Below are the code and all the weights of a small trained network. Each question names an input and a class and asks about switching units off, where a switched-off unit gives its printed mean instead of its output.

import numpy as np


def w(rows, s, z=0):
    codes = np.array(rows[::2]) - 128.0
    scale = np.full(codes.shape[1], s)
    scale[-1] = z or s
    return codes * scale


def norm(h):
    return h / np.sqrt((h * h).mean(-1, keepdims=True) + 1e-5)


def f(y):
    return y / 2 * (1 + np.tanh(0.7978845608 * (y + 0.044715 * y**3)))


def log_softmax(a):
    a = a - a.max(-1, keepdims=True)
    return a - np.log(np.exp(a).sum(-1, keepdims=True))


def net(x, mask):
    res = np.array(x, float).reshape(1, 4) / 4 @ E
    u = 0
    for l in range(4):
        y = f(norm(res) @ A[l][:, :-1].T + A[l][:, -1])
        res = res + np.where(mask[u : u + 5], y, B[l][:, -1]) @ B[l][:, :-1]
        u += 5
    return log_softmax(norm(res)[-1] @ U[:, :-1].T + U[:, -1])


A, B = {}, {}
E = w([
[95,113,92,131,87,76,4],'x0',
[128,112,125,118,134,138,121],'x1',
[115,124,132,133,127,131,127],'x2',
[129,220,64,120,92,226,67],'x3',
],0.013)
A[0] = w([
[188,129,106,115,151,163,160,83],'L0N1',
[144,136,134,119,136,189,220,255],'L0N2',
[140,143,107,132,130,101,56,111],'L0N3',
[138,233,91,127,126,253,71,183],'L0N4',
[132,152,140,127,136,227,222,88],'L0N5',
],0.027,0.009)
B[0] = w([
[219,49,118,188,79,149,107,160],'L0N1',
[119,154,96,61,74,140,237,223],'L0N2',
[108,128,212,151,139,147,62,165],'L0N3',
[136,190,17,116,146,168,116,252],'L0N4',
[183,125,190,254,176,204,136,212],'L0N5',
],0.027,0.034)
A[1] = w([
[49,227,68,31,163,112,254,33],'L1N1',
[126,204,164,65,181,116,194,13],'L1N2',
[195,58,238,177,91,164,204,79],'L1N3',
[119,111,54,110,154,43,76,203],'L1N4',
[77,160,65,55,148,85,62,4],'L1N5',
],0.026,0.0033)
B[1] = w([
[128,50,172,77,7,124,198,230],'L1N1',
[172,100,71,18,110,106,161,157],'L1N2',
[48,122,183,7,101,72,18,253],'L1N3',
[103,158,193,204,202,155,33,157],'L1N4',
[80,176,79,72,120,1,57,165],'L1N5',
],0.02,0.023)
A[2] = w([
[190,146,61,184,169,146,253,7],'L2N1',
[198,117,74,174,220,139,217,140],'L2N2',
[187,116,95,214,150,113,240,7],'L2N3',
[174,142,51,172,140,154,208,3],'L2N4',
[145,152,53,157,72,121,178,13],'L2N5',
],0.025,0.0024)
B[2] = w([
[198,144,192,178,186,178,197,247],'L2N1',
[167,142,111,90,64,185,179,212],'L2N2',
[165,186,4,84,107,27,125,197],'L2N3',
[176,95,176,139,160,193,164,238],'L2N4',
[124,124,215,125,125,195,116,215],'L2N5',
],0.026,0.015)
A[3] = w([
[182,94,191,149,141,135,154,75],'L3N1',
[152,44,46,84,46,75,123,176],'L3N2',
[75,94,189,144,25,33,250,33],'L3N3',
[114,146,4,125,116,130,71,5],'L3N4',
[103,58,238,180,159,25,136,151],'L3N5',
],0.027,0.0017)
B[3] = w([
[78,135,50,97,123,80,72,182],'L3N1',
[168,67,209,96,78,146,121,191],'L3N2',
[157,18,111,90,107,2,100,249],'L3N3',
[96,123,54,124,121,13,96,200],'L3N4',
[92,123,167,233,214,143,213,202],'L3N5',
],0.026,0.019)
U = w([
[156,32,189,35,64,46,157,254],'0',
[65,116,230,201,222,90,139,62],'1',
[246,187,101,111,103,229,221,66],'2',
[101,216,7,109,150,59,35,148],'3',
],0.012,0.00084)

Each question gives the input, the list of numbers given to net, and the class t.
The units are the neurons (one row each of A and B). Each row of codes is followed by its name. A weight is (code - 128) times the scale printed after its matrix; where a second scale follows, it is the last column's (A, B and U).
mask holds one flag per neuron, layer by layer. A switched-off neuron (its flag False) gives its mean, the last column of its row in B, instead of its output. The means were averaged over made-up inputs and are rounded, as every weight is.
A unit's drop is (log p(t) with every unit on - log p(t) with that unit switched off) / (log p(t) with every unit on - log p(t) with every unit switched off).
unit that matters most: the unit with the biggest drop
k most important neurons: the k neurons with the biggest drops, biggest first
k most important neurons of layer l: the k neurons of layer l with the biggest drops, biggest first
drop when u is switched off: that unit's drop, to one decimal
input [3,-3,7,4], class 3: 2 most important neurons of layer 0 : (L0N5 L0N2)
input [3,-8,-7,-7], class 1: unit that matters most : L0N2
input [-8,8,-6,0], class 0: 3 most important neurons : (L0N4 L1N3 L0N2)
input [-5,-2,5,0], class 0: 2 most important neurons : (L0N4 L1N3)
input [5,7,-5,0], class 1: 3 most important neurons : (L0N2 L0N4 L0N3)
input [8,-3,2,-2], class 1: 2 most important neurons : (L0N4 L0N2)
input [3,3,1,-4], class 1: 4 most important neurons : (L0N2 L0N4 L1N1 L0N1)
input [2,-1,-4,-2], class 1: 3 most important neurons : (L0N2 L0N4 L1N1)
input [-5,-6,-3,-2], class 0: 3 most important neurons : (L0N4 L1N3 L0N2)
input [-7,-7,4,-1], class 0: 2 most important neurons : (L0N4 L0N2)
input [8,3,2,1], class 3: 3 most important neurons : (L0N2 L0N5 L2N1)
input [3,6,0,3], class 3: 2 most important neurons : (L0N5 L0N2)
input [1,-3,1,-8], class 1: drop when L1N1 is switched off : 0.1
input [-7,8,-3,0], class 0: drop when L0N2 is switched off : 3.0
input [5,-2,-7,5], class 3: drop when L2N2 is switched off : 0.0
